The states form a tree. The symbols e r y i pick a child and q picks the parent.
s285 has e: s672, r: s765, i: s255
s672 has e: s933
s765 has r: s876, y: s384
s255 has e: s288, r: s698, y: s125
s933 has e: s386, r: s689, y: s225
s876 has e: s382, r: s584, i: s857
s384 has e: s232, y: s705, i: s72
s288 has y: s248
s698 has r: s170, y: s616, i: s727
s125 has e: s290, r: s964, y: s370, i: s494
s386 has e: s957, y: s327
s689 has r: s230
s225 has y: s18, i: s766
s382 has e: s172, r: s156, y: s807, i: s680
s584 has e: s249, r: s721, y: s296, i: s34
s857 has e: s535, y: s202, i: s810
s232 has e: s829
s705 has e: s623, r: s401, y: s226, i: s97
s72 has e: s219, r: s124, y: s211, i: s450
s248 has e: s651, r: s91
s170 has e: s123, r: s308, y: s619, i: s710
s616 has e: s306, r: s474, y: s602, i: s821
s727 has e: s658, y: s4
s290 has r: s732
s964 has e: s763, r: s730, y: s852, i: s95
s370 has e: s796, r: s305, i: s863
s494 has i: s627

Some states and rows for them; each showing differs a little:
s230
0.02 0.91 0.13 -0.16 -0.44 -0.13 0.06 0.34 0.50 -0.18 0.87 0.32 0.12 -0.04 -0.34 -0.80 0.12 0.15 0.50 0.20 0.24 -0.31 0.10 -0.07 1.13 0.15 -0.05 0.01 0.47 -0.35 0.28 -0.71 -0.05 0.73 -0.14 0.06 -0.14 -0.52 0.11 0.14 0.21 -0.23 0.10 -0.63
s386
-0.79 0.03 0.13 -0.24 -0.34 0.24 0.86 0.18 0.38 -0.25 0.59 -0.27 0.31 0.74 0.36 -0.76 -0.01 0.10 0.45 0.73 -0.11 -0.55 0.08 0.16 0.57 -0.20 0.16 -0.03 0.60 0.61 -0.30 -0.51 -0.39 0.29 0.01 1.12 0.15 -0.38 0.51 -0.12 0.20 -0.60 -0.42 -0.77
s619
0.45 0.65 -0.04 -0.36 0.62 -0.37 -0.10 -0.27 -0.16 -0.65 -0.72 -0.56 0.08 0.08 -0.06 -0.24 0.36 -0.20 0.52 -0.53 0.03 0.50 -0.55 -0.06 -0.68 0.30 -0.23 0.08 -0.33 -0.02 0.36 -0.45 0.50 -0.32 0.26 0.03 0.56 0.17 -0.81 0.05 -0.12 -0.37 -0.75 0.27
s386
-0.30 -0.31 -0.26 -0.43 -0.58 0.56 1.28 0.01 0.33 0.17 0.85 0.05 0.07 0.83 0.37 -0.21 0.01 -0.10 0.42 0.58 0.28 -0.66 -0.61 0.40 0.32 0.08 0.73 -0.01 0.58 0.50 -0.42 -0.36 -0.49 0.10 -0.23 0.36 -0.20 -0.31 0.23 0.07 -0.08 -0.49 -0.57 -0.02
s4
0.34 0.67 0.08 0.22 0.01 -0.50 0.46 -0.54 -0.06 0.41 -0.78 -0.97 -0.15 -0.20 0.27 -0.81 0.46 -0.33 -0.25 -0.91 0.43 0.24 -0.25 -0.21 -0.39 0.35 -0.87 -0.23 -0.29 0.49 -0.10 0.21 0.22 -0.33 0.17 -0.40 0.86 0.66 -0.38 -0.18 -0.14 -0.48 0.11 -0.02
s796
0.27 -0.56 -0.45 -0.44 0.03 -0.28 -0.39 -0.53 0.19 0.20 0.14 0.32 -0.07 -0.08 0.00 0.45 -0.23 0.08 0.05 0.96 0.26 -0.61 -0.28 0.67 -0.39 -0.14 0.14 0.17 -0.18 -0.83 0.54 0.12 -0.13 0.10 -0.61 -0.35 0.29 -0.70 0.00 0.04 0.08 0.32 0.26 0.53
s97
-0.03 -0.29 -0.22 0.13 -0.12 0.69 -0.09 0.23 -0.05 0.06 -0.45 0.86 -0.04 0.59 -0.25 0.73 0.04 0.43 -0.39 0.58 -0.59 0.00 0.41 0.48 0.30 -0.43 -0.23 -0.31 -0.09 -0.52 -0.12 0.69 -0.51 0.46 0.69 -0.34 -0.69 0.68 -0.02 0.21 0.09 0.50 -0.02 -0.14
s232
-0.41 -0.73 0.04 -0.01 0.05 0.80 0.17 0.64 0.26 0.71 -0.34 0.85 0.44 0.58 -0.21 0.31 -0.14 -0.02 0.35 0.68 -0.52 0.38 0.27 -0.07 0.04 -0.17 0.31 -0.10 0.07 -0.42 -0.36 0.79 0.07 0.14 0.10 0.46 -0.65 0.77 0.58 -0.30 -0.02 0.26 -0.25 0.53
s763
0.13 -0.02 -0.51 -0.61 0.09 -0.15 -0.37 -0.45 -0.49 -0.31 0.02 0.58 -0.18 -0.50 -0.27 0.48 -0.02 0.15 -0.06 0.11 0.13 0.15 -0.29 0.23 -0.27 -0.12 -0.15 0.63 -0.27 -0.60 0.43 0.37 0.81 -0.26 -0.92 0.59 -0.22 -0.81 -0.21 0.49 0.10 0.20 0.67 0.25
s680
-0.52 0.09 0.46 -0.04 0.03 -0.07 0.13 0.13 -0.33 -0.16 -0.08 -0.62 -0.02 0.71 0.61 0.25 -0.32 0.09 0.64 0.17 -0.25 0.77 0.13 -0.15 0.15 0.23 -0.25 -0.49 -0.56 0.72 -0.47 -0.31 -0.35 -0.22 0.74 -0.98 -0.65 0.45 0.41 -0.18 -0.12 0.59 -0.71 -0.26
s730
0.63 0.27 -0.01 -0.63 -0.01 -0.38 -0.08 -0.16 -0.19 0.62 -0.04 0.07 0.27 -0.80 0.10 -0.08 -0.15 0.52 -0.36 -0.18 0.54 -0.32 0.23 -0.35 0.15 0.16 -0.25 0.08 0.61 -0.55 -0.17 -0.06 0.88 0.33 -0.16 0.59 -0.17 -0.58 -0.84 -0.07 0.55 0.21 0.42 0.41
s255
0.18 0.20 -0.15 -1.01 -0.22 -0.40 -0.39 -0.40 -0.12 0.33 -0.26 -0.62 -0.16 0.30 0.00 -0.49 0.11 -0.61 -0.78 0.07 0.16 -0.41 0.08 -0.07 -0.90 0.82 -0.18 0.35 -0.17 0.50 0.01 -0.54 -0.33 0.25 -0.24 0.37 0.05 -0.39 -0.39 -0.13 0.32 -0.44 0.33 0.54
s680
-1.00 0.01 0.03 0.14 0.29 0.00 -0.03 -0.02 -0.40 -0.18 -0.22 -0.13 0.33 0.62 0.65 -0.28 0.05 0.10 0.53 0.00 -0.76 0.93 -0.56 -0.39 0.03 0.27 0.38 0.10 -0.26 0.68 -0.69 0.01 -0.22 0.08 0.69 -0.41 -0.52 0.63 -0.25 -0.81 0.19 0.64 -0.70 -0.40
s810
-0.16 -0.06 0.50 0.54 0.00 0.58 0.10 0.27 -0.41 0.05 0.41 -0.51 -0.04 0.33 0.01 0.18 -0.34 -0.01 0.43 -0.61 -0.67 0.78 0.03 0.53 0.17 0.12 0.06 -0.70 -0.36 0.18 0.18 -0.01 -0.08 -0.40 0.60 -0.13 -0.69 0.16 0.09 -0.01 -0.06 0.71 -0.28 0.04
s230
-0.41 0.97 0.80 -0.42 -0.11 0.21 0.12 -0.02 0.50 -0.57 0.81 -0.07 -0.23 -0.37 0.01 -0.87 -0.25 0.02 0.34 0.20 0.39 -0.59 0.21 0.06 1.45 0.32 0.37 0.21 0.61 -0.09 0.27 -0.56 0.10 1.17 -0.11 1.11 -0.21 -0.26 -0.14 -0.29 0.06 -0.38 0.09 -0.32
s627
-0.08 -0.65 -0.15 -0.51 0.04 0.06 0.22 -0.26 -0.14 0.44 -0.02 -0.48 -0.31 -0.32 0.19 0.40 0.13 0.86 -0.93 -0.30 -0.40 -0.14 -0.04 0.49 -0.65 -0.27 -1.11 -0.29 -0.19 -0.33 -0.24 0.51 0.16 -0.18 -0.12 0.68 -0.14 -0.52 -0.36 0.07 0.35 0.65 0.74 0.78
s211
0.37 -0.51 0.03 0.37 0.00 1.12 0.55 0.54 -0.15 0.54 -0.44 0.75 -0.07 0.32 0.18 -0.01 0.16 -0.18 -0.01 -0.28 0.00 0.50 0.10 -0.10 -0.01 -0.78 -0.91 -0.34 0.27 0.16 -0.13 1.22 0.43 0.04 -0.37 0.75 -0.40 0.92 0.08 0.47 -0.23 -0.06 0.22 0.55
s230
-0.41 0.38 0.22 -0.26 0.02 0.13 -0.05 0.57 0.29 -0.68 0.79 0.12 0.26 -0.24 0.06 -0.67 0.23 0.12 0.43 -0.16 -0.01 0.07 -0.03 0.07 0.86 0.27 0.66 0.15 0.62 0.08 0.05 -0.46 0.18 0.87 -0.34 0.80 -0.15 -0.63 0.06 0.06 0.24 -0.46 0.12 -0.89

From each start, follow one symbol. Which state do you reach?
Answers are names.
---
-0.34 -0.27 -0.46 -0.27 -0.35 0.07 0.49 -0.06 0.23 -0.17 0.46 0.04 0.33 0.57 0.37 -0.03 0.09 -0.30 0.76 0.49 -0.09 -0.52 -0.61 0.42 -0.12 0.06 0.82 0.94 0.56 0.26 -0.02 -0.30 -0.37 0.33 -0.24 0.68 0.04 -0.33 0.36 0.26 -0.66 -0.45 -0.16 -0.55
q	s386
---
0.45 -0.31 -0.11 -0.09 -0.05 -0.48 -0.28 0.13 0.13 0.50 -0.59 0.38 0.09 -0.49 -0.16 0.39 0.62 0.35 -0.58 0.45 0.14 -0.89 0.13 0.27 -0.72 -0.44 0.02 -0.43 0.23 -0.85 0.56 0.09 -0.13 0.23 -0.55 -0.03 0.19 -0.19 -0.14 0.61 0.53 -0.24 1.09 0.57
e	s796
---
0.11 0.46 -0.27 -0.49 0.93 -0.12 -0.09 -0.23 -0.07 0.26 0.07 0.07 0.06 -0.06 -0.17 0.17 -0.03 -0.03 -0.61 0.15 -0.19 -0.10 0.07 0.00 -0.44 -0.42 -0.31 0.19 -0.43 -0.93 -0.02 -0.38 0.85 -0.32 -0.48 0.68 0.34 -0.73 -0.68 0.67 0.83 0.05 0.02 0.51
e	s763
---
-0.19 -0.10 -0.68 -0.28 -0.38 0.26 0.75 -0.20 0.10 -0.02 0.39 -0.25 -0.25 0.33 0.11 -0.13 0.31 -0.20 0.63 0.54 -0.10 -0.52 -0.10 -0.21 0.21 -0.01 0.34 0.62 0.40 0.41 0.12 -0.23 -0.28 0.43 -0.11 0.39 0.26 -0.42 0.31 -0.50 0.18 -0.48 -0.14 -0.37
q	s386
---
-0.46 0.75 0.28 -0.20 -0.43 -0.16 0.79 -0.02 0.19 0.37 0.15 0.34 0.16 0.47 0.11 -0.24 0.38 -0.33 0.50 0.35 0.18 -0.66 0.21 0.63 0.22 0.07 0.11 -0.14 -0.22 0.46 0.14 -0.09 -0.43 0.33 -0.28 0.54 0.02 0.17 -0.05 -0.35 0.36 -1.05 -0.31 -0.09
q	s386
---
0.29 -0.08 0.00 -0.69 0.28 -0.63 0.08 -0.03 -0.01 0.93 0.04 0.23 -0.13 -0.34 0.15 0.04 0.41 0.10 -0.49 0.20 0.56 -0.21 0.06 0.39 -1.06 -0.06 -0.38 -0.01 -0.09 -0.47 0.05 0.34 0.33 0.53 -0.59 0.49 0.40 -0.38 0.27 -0.32 0.35 0.22 0.72 0.93
q	s255
---
0.34 -0.34 0.52 0.66 0.04 0.71 0.48 0.47 -0.55 -0.14 0.05 -0.81 -0.30 -0.46 0.09 -0.21 -0.20 -0.09 0.47 -1.09 -0.09 0.85 0.11 -0.06 -0.02 0.44 -0.16 -0.25 -0.30 0.47 -0.16 0.41 -0.41 -0.14 0.74 -0.51 0.08 0.58 0.30 -0.23 -0.66 0.52 0.16 0.37
i	s810
---
0.21 -0.33 -0.10 -0.29 -0.29 -0.44 -0.32 0.05 0.57 0.42 -0.01 0.51 -0.17 0.13 -0.38 0.41 0.48 0.63 -0.50 0.59 0.06 -0.84 0.36 0.18 -0.40 -0.45 -0.60 -0.16 -0.24 -0.54 0.56 0.48 -0.07 0.48 -0.40 -0.23 0.27 -0.36 0.26 -0.01 0.23 -0.09 0.37 0.45
e	s796
---
0.17 0.53 0.27 -0.55 0.07 -1.36 -0.28 -0.20 -0.55 -0.01 -0.55 -0.92 -0.67 -0.24 0.29 -0.65 0.48 -0.18 -0.37 -0.70 0.60 0.20 -0.19 -0.02 -0.67 -0.18 -0.19 0.08 -0.24 0.27 -0.55 -0.29 0.31 0.02 -0.03 -0.65 0.60 -0.39 -0.62 0.02 0.00 -0.09 -0.43 -0.10
q	s255
---
0.10 -0.66 0.05 0.05 0.16 0.36 0.31 -0.07 0.26 0.83 0.04 1.06 0.07 0.75 -0.12 0.34 -0.11 -0.23 0.89 0.69 -0.24 0.21 -0.73 -0.18 0.14 -0.26 0.74 0.18 0.01 0.29 -0.04 0.19 0.08 -0.07 -0.18 0.42 -0.45 -0.02 0.31 0.00 0.01 0.42 0.46 0.54
q	s232
---
0.27 -0.47 -0.25 -0.45 -0.45 -0.15 0.73 0.05 0.49 0.35 0.13 -0.54 -0.32 -0.61 -0.18 0.15 0.22 0.11 -1.04 -0.18 0.09 -0.77 -0.36 0.45 -1.02 -0.07 -0.42 -0.12 -0.17 -0.30 -0.17 0.57 0.24 0.13 -0.18 0.52 0.16 -0.30 -0.13 0.29 -0.26 0.17 0.69 0.42
i	s627
---
0.65 -0.59 0.60 -0.05 0.10 0.65 0.12 0.30 0.34 0.46 -0.17 0.68 0.13 0.70 -0.22 0.53 -0.36 0.28 0.31 0.43 -0.76 0.37 0.31 -0.08 0.38 -0.32 0.25 -0.20 0.28 -0.49 0.19 0.55 -0.15 -0.02 0.32 0.58 -0.77 0.68 0.08 -0.12 -0.10 0.43 0.23 0.01
e	s232
---
-0.44 0.41 0.40 -0.04 -0.29 0.27 0.86 0.23 0.54 -0.32 0.50 0.15 -0.17 0.81 -0.16 -0.69 0.19 -0.33 0.96 0.61 0.17 -0.56 -0.34 0.18 0.15 0.06 0.25 -0.04 0.56 0.45 0.02 -0.84 -0.33 0.05 -0.29 0.91 0.47 0.28 0.03 -0.34 0.31 -0.98 -0.48 -0.61
q	s386
---
0.02 -0.64 0.64 -0.02 -0.03 0.79 -0.04 -0.02 0.29 -0.02 -0.29 0.65 0.39 0.56 -0.70 0.52 -0.42 -0.09 0.39 0.28 -0.56 0.67 0.32 -0.08 0.50 -0.71 -0.02 -0.06 0.35 -0.75 -0.05 0.63 0.66 0.38 0.47 0.34 -0.64 0.47 -0.19 0.31 0.05 0.59 0.23 0.48
e	s232
---
0.08 0.76 0.55 -0.45 0.23 -0.65 -0.27 -0.33 -0.26 -0.31 -0.12 -0.94 -0.30 -0.60 -0.14 -0.27 0.37 -0.33 -0.80 -0.58 -0.24 0.42 0.50 -0.20 -0.41 0.43 0.00 0.16 -0.08 -0.03 -0.13 -0.45 0.65 0.01 -0.32 -0.07 0.19 -0.19 -0.75 0.03 0.44 -0.56 -0.06 -0.44
y	s619
---
0.00 -0.86 -0.66 -0.18 0.35 0.18 0.30 -0.15 0.55 0.49 -0.07 1.22 0.09 0.29 0.04 0.28 -0.63 0.05 0.57 0.95 -0.09 0.27 -0.78 -0.08 -0.13 0.21 0.73 0.10 -0.29 -0.07 0.27 0.81 0.27 -0.12 -0.13 0.06 -0.76 0.27 1.09 -0.13 -0.23 0.53 -0.10 0.80
q	s232
---
-0.10 0.31 -0.61 -0.76 0.44 -0.05 -0.59 -0.14 0.05 0.21 -0.13 0.11 -0.14 -0.32 -0.24 0.44 0.00 -0.09 -0.87 0.08 0.12 -0.11 0.04 -0.10 -0.33 -0.28 -0.40 0.37 0.00 -0.65 0.54 -0.26 0.90 0.24 -0.35 0.85 -0.40 -0.47 -0.63 0.33 0.73 -0.02 0.21 0.46
e	s763
---
-0.06 0.22 0.27 -0.02 -0.27 0.00 1.07 0.28 0.18 0.17 0.59 0.66 -0.05 0.71 0.03 -0.36 0.29 -0.23 0.59 0.39 0.05 -0.57 -0.18 0.10 -0.04 -0.13 0.28 -0.03 0.78 0.49 0.07 -0.29 -0.09 -0.04 -0.78 0.82 0.23 0.28 0.35 -0.26 0.47 -0.83 -0.80 -0.60
q	s386
---
0.00 -0.70 0.38 0.67 0.37 0.24 0.30 0.05 -0.45 -0.34 0.18 -0.62 -0.34 -0.07 0.03 -0.16 0.06 0.18 0.39 -0.77 0.31 0.96 -0.19 -0.22 0.30 0.16 -0.53 -0.22 -0.53 0.42 -0.66 0.50 0.38 -0.71 0.40 -0.64 -0.28 0.63 0.47 -0.20 -1.05 0.33 -0.25 -0.36
i	s810
---
-0.03 -0.99 -0.23 -0.22 -0.42 0.32 0.15 0.28 -0.13 0.39 -0.19 0.97 -0.34 0.25 -0.06 0.07 -0.57 0.00 0.62 0.98 -0.86 -0.12 -0.35 0.00 0.00 0.04 0.61 0.59 0.04 0.01 -0.12 0.70 0.44 0.33 0.04 -0.01 -0.51 0.26 0.12 -0.03 -0.20 0.65 0.05 0.20
q	s232
---
0.16 0.58 0.15 -0.73 -0.49 1.28 0.43 0.25 0.22 -0.07 0.15 -0.53 -0.19 0.83 -0.46 -0.14 -0.20 -0.51 -0.21 -0.32 0.08 0.15 0.25 -0.57 -0.48 0.49 0.81 0.23 0.68 0.66 0.00 -0.22 -0.62 0.55 -0.35 0.41 -0.20 0.35 -0.05 -0.22 -0.54 -0.06 0.06 -0.30
i	s255
---
0.39 0.11 -0.03 -0.55 0.11 -0.73 0.17 0.17 -0.23 0.47 0.10 -0.94 -0.47 -0.58 0.35 -0.79 -0.22 0.52 -0.71 -0.80 0.11 0.33 -0.64 -0.11 -0.65 0.63 -0.48 0.14 -0.29 0.77 -0.35 0.00 0.12 0.26 0.30 -0.83 0.24 0.19 -0.30 -0.17 -0.26 -0.21 0.06 -0.01
y	s4
---
-0.25 0.93 0.15 -0.57 0.58 -0.67 -0.54 0.02 -0.55 -0.09 -0.76 -0.59 0.06 -0.51 0.44 -0.20 -0.01 0.06 -0.13 -0.37 0.39 0.41 -0.44 -0.08 -0.07 0.49 0.16 0.15 -0.36 -0.02 -0.03 -0.41 0.52 0.10 0.38 -0.54 -0.42 -0.69 -0.78 -0.18 0.00 0.08 -0.43 -0.37
y	s619
---
0.30 0.45 0.23 -0.63 -0.70 0.83 0.15 0.47 0.38 0.09 0.59 -0.58 -0.17 0.80 -0.18 0.07 -0.27 -0.19 0.06 0.16 -0.18 0.22 0.41 -0.11 -0.49 0.12 0.50 -0.32 0.67 0.20 -0.09 -0.25 -0.05 0.81 -0.21 -0.21 0.03 -0.06 -0.01 -0.50 -0.20 -0.17 0.17 -0.18
i	s255
---
-0.18 0.44 0.11 -0.42 -0.42 0.10 0.95 -0.12 0.38 0.54 0.32 0.05 0.28 1.22 0.31 -0.24 0.21 0.01 0.79 0.62 -0.18 -0.35 -0.37 0.38 -0.05 -0.11 0.19 -0.27 0.54 0.36 -0.23 -0.58 -0.13 -0.19 0.03 0.61 0.37 -0.10 0.48 -0.21 0.01 -1.03 -0.37 -0.69
q	s386
---
0.61 0.28 -0.30 -0.28 -0.54 -0.23 0.16 0.18 -0.13 0.17 0.41 -0.23 -0.01 0.55 0.07 -0.26 -0.10 -0.20 -0.79 0.03 -0.18 -0.58 -0.18 0.37 -0.40 -0.09 -0.14 0.26 0.13 -0.18 -0.37 -0.67 -0.19 0.11 -0.37 0.50 0.32 -0.69 0.03 0.64 0.80 -0.59 0.29 -0.01
q	s255
---
0.28 0.41 0.03 -0.78 0.52 -0.43 -0.12 -0.50 -0.36 0.42 0.01 0.57 -0.31 -0.55 -0.09 0.47 0.09 -0.11 -0.33 -0.12 -0.09 -0.06 0.10 -0.18 -0.58 -0.25 -0.44 0.35 -0.30 -0.49 0.21 -0.29 0.57 0.26 -0.35 0.55 -0.19 -0.33 -0.46 0.25 0.78 0.10 0.15 0.16
e	s763
---
-0.08 -0.31 0.24 0.77 -0.03 0.83 0.73 -0.07 -0.48 -0.42 0.26 -0.42 0.01 -0.11 0.15 0.12 -0.10 -0.45 0.10 -0.89 -0.19 1.17 -0.17 -0.44 0.23 0.48 -0.03 -0.53 -0.25 0.49 -0.07 0.06 -0.45 -0.10 0.65 -0.14 -0.10 0.56 0.58 -0.41 -0.70 0.53 -0.12 -0.30
i	s810
---
-0.09 -0.82 -0.30 -0.07 0.46 0.23 0.27 -0.02 0.26 0.34 -0.44 0.74 -0.21 0.92 -0.02 0.43 -0.18 0.36 0.38 0.81 -0.25 0.06 -0.25 0.19 0.42 -0.14 0.48 0.84 -0.52 -0.01 0.07 0.97 0.23 -0.21 0.42 0.13 -0.42 0.74 0.21 -0.22 -0.13 0.20 -0.09 0.64
q	s232
---
0.11 -0.62 0.24 -0.23 -0.29 -0.47 0.64 0.03 0.05 0.41 -0.05 -0.04 -0.42 -0.56 -0.16 -0.30 0.25 0.68 -1.19 0.00 0.22 -0.09 -0.34 0.31 -0.70 -0.02 -0.77 -0.33 0.21 0.01 -0.20 0.33 0.42 0.39 -0.34 0.57 0.00 -0.06 0.43 0.35 0.08 0.26 0.46 0.76
i	s627
---
0.14 0.44 -0.04 -0.21 -0.55 1.43 0.30 0.31 0.02 -0.11 0.32 -0.08 -0.30 1.15 -0.45 0.31 0.10 -0.67 0.11 -0.28 -0.02 -0.29 0.14 -0.76 -0.81 0.89 0.32 -0.12 0.73 -0.16 -0.68 -0.28 -0.13 0.87 -0.24 0.09 -0.15 -0.06 -0.20 0.03 -0.03 -0.17 0.28 -0.10
i	s255
---
-0.25 0.12 -0.20 -0.19 -0.16 0.41 0.78 -0.16 0.12 -0.23 0.62 0.11 -0.16 0.15 0.25 -0.24 0.04 -0.15 0.35 0.62 0.23 -0.69 -0.12 0.18 0.08 0.48 0.45 0.51 0.79 0.58 -0.12 -0.46 -0.05 0.52 -0.21 0.41 0.33 -0.46 0.39 -0.21 -0.29 -0.37 0.04 -0.39
q	s386
---
-0.51 0.52 0.23 0.01 -0.20 0.41 0.64 0.10 0.69 -0.25 0.96 -0.11 -0.12 0.95 -0.03 -0.35 0.20 -0.23 0.24 0.22 0.18 -0.90 0.08 0.25 0.13 0.01 -0.17 -0.05 0.99 0.37 -0.03 -0.46 -0.68 0.68 -0.53 0.47 0.01 -0.45 0.26 0.06 -0.21 -1.25 -0.14 -0.47
e	s386
---
0.04 0.14 -0.28 -0.15 -0.23 -0.09 0.35 -0.22 -0.14 0.36 0.13 -1.13 0.14 -1.00 0.45 -0.94 -0.06 0.04 -0.89 -0.44 -0.18 0.31 -0.50 -0.18 -0.45 0.34 -0.17 -0.25 -0.31 0.67 -0.35 -0.10 -0.06 -0.01 0.22 -0.63 0.69 -0.09 -0.28 -0.30 0.15 0.06 -0.06 0.09
y	s4
---
0.50 -0.07 0.04 -0.85 0.21 -0.23 -0.43 -0.12 -0.10 0.26 -0.11 0.05 0.01 0.05 -0.43 0.43 -0.11 -0.16 -0.37 0.22 0.28 -0.52 0.29 0.31 -0.52 -0.03 -0.44 0.59 0.16 -0.32 0.46 0.02 1.10 -0.07 -0.32 0.61 0.01 -0.18 -0.64 0.31 0.71 -0.05 0.13 0.64
e	s763
---
-0.09 0.43 0.26 -0.51 -0.36 0.91 0.21 0.18 0.06 -0.15 -0.21 -0.02 -0.16 0.76 -0.52 -0.23 0.09 -0.99 -0.36 0.07 0.22 0.14 0.31 -0.86 -0.40 0.08 0.32 -0.05 0.51 0.07 -0.55 -0.19 -0.26 0.74 -0.38 0.29 0.03 -0.13 0.08 -0.14 -0.36 -0.77 0.04 -0.42
i	s255
---
-0.56 0.12 -0.89 -0.37 -0.33 0.13 0.90 0.10 0.59 -0.33 0.65 0.58 -0.01 0.08 0.01 -0.67 0.27 -0.10 0.51 0.61 -0.09 -0.23 -0.02 0.46 0.48 -0.02 0.73 0.62 0.27 0.55 0.00 -0.61 -0.26 -0.01 -0.26 0.57 0.25 -0.46 0.60 0.29 -0.75 -0.59 -0.21 -0.24
q	s386
---
0.24 -0.76 0.00 -0.27 0.22 0.90 -0.52 0.15 0.11 0.75 0.13 0.67 -0.03 0.30 0.15 0.32 -0.22 0.10 0.51 1.02 -0.86 -0.03 -0.24 -0.22 -0.07 -0.34 0.65 0.34 -0.16 0.30 -0.05 0.78 0.54 0.00 -0.30 0.22 -0.20 0.39 0.80 0.04 -0.47 0.19 -0.08 0.52
